Facts:
J_994 sozes:geple tuvur:d
J_53 sozes:fetras tuvur:a
J_325 trustes:J_830,J_961 sozes:skubrek tuvur:d
J_345 tuvur:d
J_230 drobrasta:J_980,J_332,J_516 tuvur:e
J_240 sozes:kesan tuvur:b
J_458 drobrasta:J_186,J_972,J_815 sozes:botum tuvur:a
J_335 sozes:botum tuvur:e
J_529 drobrasta:J_335,J_943 tuvur:b
J_56 tuvur:b
J_938 trustes:J_887,J_529 drobrasta:J_186,J_955 tuvur:d
J_625 sozes:geple tuvur:b
J_998 trustes:J_879,J_285 drobrasta:J_286,J_596,J_862,J_120,J_617 sozes:skubrek tuvur:d
J_649 sozes:skubrek tuvur:c
J_887 drobrasta:J_335,J_224,J_386,J_972,J_817,J_770,J_270,J_168,J_457 sozes:fetras tuvur:b
J_107 sozes:fetras tuvur:b
J_18 drobrasta:J_943 sozes:geple tuvur:c
J_532 trustes:J_222,J_617 sozes:kleski tuvur:a
J_314 sozes:fetras tuvur:e
J_270 sozes:plavas tuvur:b
J_851 trustes:J_56 sozes:kesan tuvur:c
J_937 trustes:J_596,J_927 sozes:botum tuvur:d
J_926 drobrasta:J_46 sozes:kleski tuvur:a
J_286 sozes:kesan tuvur:c
J_387 sozes:skubrek tuvur:a
J_769 drobrasta:J_286,J_66,J_449,J_893 tuvur:a
J_172 sozes:kesan tuvur:c
J_51 drobrasta:J_316 tuvur:b
J_160 sozes:fetras tuvur:a
J_225 sozes:botum tuvur:a
J_308 sozes:kleski tuvur:d
J_9 drobrasta:J_766,J_66 sozes:fetras tuvur:a
J_129 sozes:skubrek tuvur:e
J_222 sozes:kleski tuvur:a
J_892 sozes:fetras tuvur:b
J_238 sozes:kesan tuvur:a
J_337 drobrasta:J_616,J_387,J_956,J_56,J_815 sozes:kesan tuvur:b
J_249 sozes:plavas tuvur:e
J_437 trustes:J_65 tuvur:e
J_766 sozes:fetras tuvur:c
J_674 sozes:fetras tuvur:a
J_879 drobrasta:J_98,J_817,J_561,J_134 sozes:kesan tuvur:a
J_34 sozes:geple tuvur:a
J_972 trustes:J_125,J_605,J_515 tuvur:a
J_360 tuvur:b
J_445 drobrasta:J_172,J_697,J_517,J_961 sozes:geple tuvur:d
J_176 sozes:kesan tuvur:b
J_6 sozes:geple tuvur:e
J_786 drobrasta:J_878,J_918,J_371 sozes:geple tuvur:d
J_526 sozes:skubrek tuvur:b
J_340 sozes:fetras tuvur:e
J_125 sozes:plavas tuvur:e
J_375 sozes:skubrek tuvur:c
J_408 sozes:kesan tuvur:a
J_751 tuvur:b
J_903 trustes:J_639,J_751 sozes:skubrek tuvur:a
J_112 sozes:skubrek tuvur:b
J_66 sozes:kesan tuvur:a
J_639 tuvur:d
J_844 sozes:botum tuvur:a
J_386 tuvur:b
J_199 trustes:J_486,J_617 sozes:kleski tuvur:d
J_338 sozes:fetras tuvur:a
J_239 trustes:J_249,J_332 sozes:geple tuvur:b
J_616 trustes:J_963,J_286 sozes:kesan tuvur:a
J_793 drobrasta:J_172,J_314,J_112,J_168,J_961 sozes:geple tuvur:d
J_241 sozes:kesan tuvur:a
J_182 drobrasta:J_776,J_241 sozes:plavas tuvur:b
J_977 trustes:J_98,J_225 drobrasta:J_116,J_892,J_991,J_526,J_394,J_955,J_449,J_566 sozes:geple tuvur:c
J_776 sozes:kleski tuvur:a
J_949 tuvur:d
J_491 trustes:J_830 sozes:kleski tuvur:d
J_735 sozes:plavas tuvur:a
J_186 tuvur:d
J_591 sozes:geple tuvur:a
J_98 sozes:skubrek tuvur:a
J_681 trustes:J_776,J_695,J_230 sozes:skubrek tuvur:a
J_842 trustes:J_860,J_810,J_335,J_638,J_803,J_338 drobrasta:J_240,J_270 sozes:kesan tuvur:a
J_154 sozes:kesan tuvur:d
J_638 sozes:geple tuvur:b
J_371 sozes:fetras tuvur:b
J_151 trustes:J_255,J_890,J_991,J_526,J_980 tuvur:a
J_277 sozes:kesan tuvur:a
J_927 sozes:kesan tuvur:a
J_65 drobrasta:J_240,J_735,J_285,J_918 sozes:skubrek tuvur:b
J_955 sozes:fetras tuvur:c
J_770 tuvur:c
J_134 sozes:geple tuvur:a
J_158 trustes:J_987,J_286,J_529,J_107 sozes:geple tuvur:e
J_803 sozes:fetras tuvur:b
J_818 sozes:kesan tuvur:a
J_617 tuvur:e
J_890 sozes:kleski tuvur:b
J_855 trustes:J_639,J_371 sozes:kesan tuvur:b
J_515 drobrasta:J_46,J_627 tuvur:d
J_266 trustes:J_963,J_445,J_173 tuvur:c
J_860 sozes:kleski tuvur:b
J_627 sozes:fetras tuvur:a
J_561 trustes:J_751 tuvur:a
J_963 drobrasta:J_625,J_532 sozes:kleski tuvur:c
J_384 drobrasta:J_695,J_817,J_6 sozes:fetras tuvur:a
J_956 sozes:kesan tuvur:b
J_516 trustes:J_849,J_815 sozes:geple tuvur:a
J_815 tuvur:d
J_46 sozes:skubrek tuvur:a
J_332 sozes:plavas tuvur:e
J_416 drobrasta:J_172,J_961,J_893 tuvur:e
J_414 trustes:J_285,J_605 sozes:plavas tuvur:a
J_566 trustes:J_387,J_955,J_173 sozes:kesan tuvur:a
J_667 trustes:J_125,J_987,J_803,J_926,J_605 tuvur:e
J_893 sozes:kesan tuvur:a
J_17 drobrasta:J_414,J_437,J_98,J_308 sozes:kesan tuvur:a
J_910 tuvur:c
J_939 drobrasta:J_437,J_925,J_53 sozes:plavas tuvur:c
J_862 tuvur:a
J_743 drobrasta:J_225,J_849,J_120,J_371 sozes:skubrek tuvur:a
J_316 trustes:J_9,J_770,J_332 sozes:skubrek tuvur:b
J_173 drobrasta:J_160,J_176,J_386,J_491 sozes:kesan tuvur:d
J_736 drobrasta:J_81,J_196,J_486,J_562,J_909 tuvur:d
J_285 sozes:plavas tuvur:c
J_369 sozes:fetras tuvur:a
J_878 tuvur:e
J_255 drobrasta:J_129 sozes:skubrek tuvur:a
J_925 sozes:plavas tuvur:b
J_344 drobrasta:J_98,J_862,J_53 sozes:plavas tuvur:e
J_517 sozes:botum tuvur:d
J_919 sozes:skubrek tuvur:a
J_562 trustes:J_860,J_2,J_617,J_173 sozes:kesan tuvur:b
J_394 tuvur:d
J_168 trustes:J_949,J_176,J_925,J_449 sozes:plavas tuvur:b
J_695 sozes:plavas tuvur:e
J_381 trustes:J_17,J_526 sozes:fetras tuvur:c
J_233 sozes:kleski tuvur:c
J_909 sozes:kleski tuvur:d
J_943 sozes:plavas tuvur:a
J_449 sozes:plavas tuvur:a
J_726 sozes:geple tuvur:a
J_116 sozes:geple tuvur:a
J_276 drobrasta:J_360,J_532 tuvur:b
J_605 drobrasta:J_408,J_414,J_972 sozes:kesan tuvur:d
J_284 drobrasta:J_369,J_224,J_176,J_158 sozes:geple tuvur:b
J_468 trustes:J_526,J_943,J_726,J_591,J_312,J_107 tuvur:d
J_817 tuvur:a
J_81 trustes:J_818,J_112,J_338 tuvur:d
J_830 drobrasta:J_342,J_918 tuvur:a
J_120 sozes:geple tuvur:e
J_342 sozes:geple tuvur:c
J_346 trustes:J_342,J_285 drobrasta:J_561 sozes:kesan tuvur:e
J_697 trustes:J_384,J_394 sozes:plavas tuvur:e
J_511 tuvur:a
J_810 drobrasta:J_186,J_486,J_308,J_53 sozes:kesan tuvur:d
J_2 drobrasta:J_532,J_695,J_817,J_961 sozes:plavas tuvur:d
J_849 tuvur:a
J_733 trustes:J_337,J_751 sozes:geple tuvur:b
J_486 sozes:geple tuvur:a
J_961 sozes:botum tuvur:c
J_991 tuvur:b
J_980 sozes:plavas tuvur:e
J_435 drobrasta:J_695 sozes:kesan tuvur:d
J_312 sozes:geple tuvur:b
J_196 sozes:kesan tuvur:d
J_689 drobrasta:J_335,J_340,J_851,J_449 sozes:kesan tuvur:e
J_264 trustes:J_255,J_695,J_107 drobrasta:J_335,J_890,J_345 sozes:plavas tuvur:b
J_987 drobrasta:J_638 sozes:kesan tuvur:e
J_528 trustes:J_340 drobrasta:J_375,J_408,J_956,J_925,J_893,J_107 sozes:fetras tuvur:e
J_660 drobrasta:J_649,J_46,J_972 tuvur:a
J_596 tuvur:c
J_918 sozes:fetras tuvur:a
J_457 sozes:plavas tuvur:b
J_224 sozes:skubrek tuvur:a

Known rows:
[  4  -6 -11 -11  21 -10  -3 -17  15   4 -15  -7  -6  31  -3   3  -2 -12
  -5   2   3  24  19  13 -12 -15  -2  -3  10   2   7   2   0  -1   4  -8
  12  11  12   5  -4  -7]: J_173
[ -3 -17  -1   1   6  -7 -13 -14  27  -2 -17   0  -9  33   9   7 -11 -10
  -1  11  13  26  11  14   1 -13   1 -11   5   7   7   8  -3 -10   6   3
  11  22  16  -7   2  -7]: J_910
[ -6  -7  -1  -4   2  -9   2  -9  22  -4 -19  -6 -11  28   4   8   7 -11
  -4   1  21  22  11  24  -8 -16   0  -7   8  11  -1   9   1  -8   5   8
   8   7   8   1  13  -8]: J_769
[  0 -22  -5   4   3 -10  -9 -16  21  -2  -6 -12   4  29  10  -1   3 -18
   6   7  27  24   7  22  -9 -17  -1 -20   6  11  -3   0 -11  -8   7   9
  13  16  13 -10 -11  -6]: J_617
[ -2 -21  -9  -1   8   0   1 -12  25   6 -16  -9  -2  30 -23  -8  15 -15
  -8  -8  19 -32   8  16  -7  -8   3 -34  14  -3  27 -17   3 -19  22 -17
  15  22  17  -8  -7  -8]: J_516
[ -1 -20 -11  -5   0 -11  -2 -13  15  -2  -6  -5  -1  27 -19   1   7 -12
 -15  -4  25 -13   0  15  -5  -7   5 -13   6  10   7   9  10 -29  13 -17
  13   6  24   4   4  -6]: J_919
[ -3 -15 -17   3 -10  -9   1 -12  17  -2 -18 -12   9  20  -1  -2  10 -38
   1  10  37  33 -25  25   9 -19  -3  -7   3   4  14   5  -1 -26  20   0
  20  20  13 -18 -10  -6]: J_890
[  5  -9 -21 -13  16 -11   1 -17  10   6  -9  -7  -5  28 -23   2   2 -19
 -17  -1   4   8   7   9  -4  -9   0  -1   9   0  16  -2   9 -16  12 -21
  20  12  21   5  -5  -5]: J_445
[ -1 -26 -10   5 -16 -13  -4 -17  20  -4  -5  -9   2  21  -7  -8   9 -42
  -6  10  30  20 -13  20   4 -10  -5 -19   0  17  21  -2  -6 -26  18  -9
  19   7  23 -12  -7 -10]: J_340
[ -3  -8  -8  -1   5 -10   0  -8  21  -6 -18  -7  -6  29   5  12   4  -8
  -5  -2  23  24  11  29  -8 -21   3   0   9  10  -7  10   1  -9   4  11
   9   9  10  -2   5  -1]: J_830
[ -8 -20 -11   3 -12  -9   0 -10  25  -1 -13  -7   4  28 -10   1  13 -24
  -6   2  38   4 -15  24   6 -13   4 -13   4   7  13   7   5 -33  17  -6
  15  15  19  -9   7  -9]: J_53
[ -3 -22  -4   2  -1 -10  -8 -13  22  -2  -8  -8   1  33   0  -1   8  -9
   1   1  35   1   3  22  -9 -10   3 -15   5   7   4   8   2 -19   8  -2
   9  10  17  -1   5 -10]: J_735
[ -2  -3  -3 -10   9  -4   3 -13  23   6 -19  -9 -18  30 -11   8   9  -6
  -9  -5  12   2  27  16 -10 -16  -2 -14   9   8   6  -4   3  -9  -1  -2
   8  11   8   7   8 -11]: J_842
[  5 -22  -7   0   6 -11 -12 -18  13  -3  -1 -10   6  27   1  -6   1 -14
   1   5  24  10   7  16 -12 -10   2 -20   4  11  -4   1  -9 -12   6   3
  14  12  18  -3 -11  -4]: J_335
[ -4 -18 -16   2  -7 -12   4  -7  19  -4 -15  -5   2  24 -13   1   9 -24
 -15   1  34  16 -15  26   2 -14   4  -7   7  10   8   9   5 -29  19  -4
  17  11  21  -9   5  -6]: J_338
[ 12 -15 -11   4   1 -15 -41 -15  17 -12  21  -9 -26  23  -3   0  29  -8
 -22 -23  24   7   3  14  -8  -4  -7 -23 -17   6  14  -4   1 -41  27 -26
  28  34   2   1 -16  -3]: J_129
[ -2 -23 -12   3  -9  -8 -10 -14  27  -2 -12  -2   3  30  -6   4  -7 -25
  -6  13  24  11 -16  14  14 -12   2 -12   0   4  22  10   2 -32  18 -11
  20  24  27 -13  -1  -7]: J_766

Rows:
No name comes twice in this set of rows, the named rows included.
[ -1 -16  -2  -4   4  -9  -5 -11  19  -2  -9  -8  -4  32  -4   2   7  -6
  -5  -1  26   1   9  20 -10 -10   3 -11   7   9   2   9   1 -14   6  -2
   8   9  15   4   7  -9] | J_844
[  8 -10 -20 -14   7 -12  -3 -16   0  -9  -5  -9   8  15 -11   2   1  -5
 -14  -1  17  -9  -2  14  -1 -10   6  -4   4   5  -5  13   9 -24  13 -11
  20  11  19   4  -6   3] | J_65
[  1 -18  -4 -16  21  -5   0 -19  22  10  -7  -1 -11  21 -25  10  -6 -13
 -20   6   1  -2   7   4  10  -2  -4 -19  -1   4  26 -10   9 -17  14 -31
  12  22  22  -7   6  -8] | J_977
[  7 -11 -16 -10  12  -8  -4 -18  17   4 -13  -5  -8  26 -22   8  -7 -14
 -21   4   0   1  14   6   5  -8   2  -9   5   5  20  -3  10 -20  10 -21
  19  19  26   0  -1  -5] | J_18
[  0 -15 -12 -10   1 -12   1 -14  12  -6  -8  -4  -5  24 -18   5   7 -10
 -19  -2  23 -12   2  18  -4  -6   4 -11   5  11   6  12   9 -27  13 -16
  13   4  23   7   8  -5] | J_743
[ -7  -4  -2 -15   6  -2  17 -10  15 -16 -34  -1   0  17   7  -3  -9 -22
   3  10   5   2  15  21   0 -15   2 -17  21  11  -1  14  -3   9  17  11
   6   7   4 -13  -3   4] | J_51
[ -6 -14 -12   5 -12  -6   0 -12  32  -3 -24   0  -1  27   0  10  -6 -32
  -9  14  22  32 -16  19  20 -17  -1  -9   1   7  19   8   3 -29  19  -3
  20  27  20 -18   1  -7] | J_233
[  1 -24   3  -1  15  -8  -7 -16  14   2  -3 -13   8  20   7   0   7 -14
  17   6  23  28  -1  25   1 -12  -3 -11   0   7   5  -1  -7  -4  13   0
   3  15  10 -14  -7  -4] | J_56
[ -2 -25  -8   2   1 -13  -7 -12  16  -2  -6  -6   4  34  -2  -2   6 -10
  -3   0  33  13  -1  22 -13 -10   4 -12   7   8   2   8  -2 -14   9   0
   8   7  19  -3   1  -8] | J_943
[ -1  -4  -2 -12   2  -7  -2 -15  13  -8 -16  -6  -7  20   8   5   3 -15
   0   6  16  22  11  19  -1 -15  -7  -9   5  11  -3  12  -1  -7   5   6
  10  14   1   0   0  -6] | J_276
[  5  -4  -6 -15  -6 -19  -9 -26   1   7   4 -15   1  20  -5  12   3 -10
  -1  12  32  30   0  10   5 -10  -8   4 -12  18 -13  17   6 -28 -18  -5
  11   3  18  21   8 -16] | J_182
[ -2 -21 -11   4 -14  -9  -3 -17  22  -2  -8 -10   7  20  -7  -1   6 -28
  -5   9  31   5 -14  19   9 -13   0 -21   0  11   7   4   1 -32  17  -4
  21  20  19 -14  -6  -5] | J_314
[  2  -2  -5 -10   7  -2  -6 -18  16   5 -13 -14  -9  24  -1   3   4 -11
   6   0  10  -2  22  12  -2 -15  -5 -15   7   4   8  -6   2 -10   0   1
  13  20   4   6  -8  -7] | J_855

Now the same elements, written a new way:
Known rows:
[ -2  -1   5  13  -3   2  -3  10  -2  26   0   7 -13  -2]: J_182
[-12  16  -4  13  -4  -5   3  12  13  18 -23   5  15  -3]: J_241
[-18   8  10  10   0  -5   2   7   7  23 -26  -3   3  12]: J_562
[-17  -1   9  18  -7   0 -23   6  18  19 -16   6  -4   4]: J_617
[-6  1  4 -5 -3 -1 14  0 -4 33 -8  4 -9 -3]: J_998
[-15  13  -1  21 -10 -11 -17  10  11  17 -14  12   5  -5]: J_862
[ -3   3  20  -2  -3  15  14   1   9  24 -12  11  -7  -7]: J_605
[ -9  15  -1  14  -4  -6   3  14  15  18 -22   5  13  -4]: J_408
[  4   3 -10   4   0   4   4  12  -6  18  -3   7 -16   4]: J_18
[ -2  19 -11   9  -3  -1 -21  12   3  16 -11  11   7   1]: J_943
[-10  12  -1  20  -9 -10 -12  11  12  19 -16   8   8  -5]: J_844
[  3  -4  -3  22   6  20  -1   6  -4  31  -9  -1 -14   3]: J_445
[  4  12   1   8  -4   4  -9  12 -13  25 -20  -3   5  11]: J_158
[-19  -1  10  19 -10  -5 -17   8   6  23 -13   4   6  -5]: J_360
[  6  -1  -1   5   1   9   3  10  -9  19  -2   2 -13   3]: J_786
[-12  22   0  14  -1  -8   1  10   9  24 -27   5   9   1]: J_616
[-15   1   8   2  -3   1  -1   8   6  16 -22  -4  11  -4]: J_196

Rows:
No name comes twice in this set of rows, the named rows included.
[ -3  13  -9  14   0  -5  -2   8  21  25 -23   3   9   5] | J_387
[-14  -3  -2  28  -7   5 -15  10   6  32 -19   0   2 -13] | J_961
[-14   5   7   0  -3   3  16   7  -4  31 -12   8  -9  -5] | J_346
[  6  14 -11  20  -7  -4  -3  17   0  18 -15   1   9   7] | J_516
[-17  10  15  14 -14  -7 -14   4  -6  29 -19   8   1   2] | J_667
[  3   5   4   2   7  19  14  13  -1  23 -10   4  -6   2] | J_887
[-16   9  -5  34  -9  -6 -14   9   9  30 -17   8   5 -12] | J_817
[-15   4   3  -3   3   1  11   9   4  21 -10   9 -12  -5] | J_689
[-13  10  -1  21  -4  -9  -3   8   9  26  -2  18 -14 -12] | J_769
[  0  12   7  19  -3 -11   2   9  12  23  -3  17 -12 -10] | J_458
[-14   0   9  13 -10  -9 -12   7   0  20 -16  -1   3  -2] | J_937

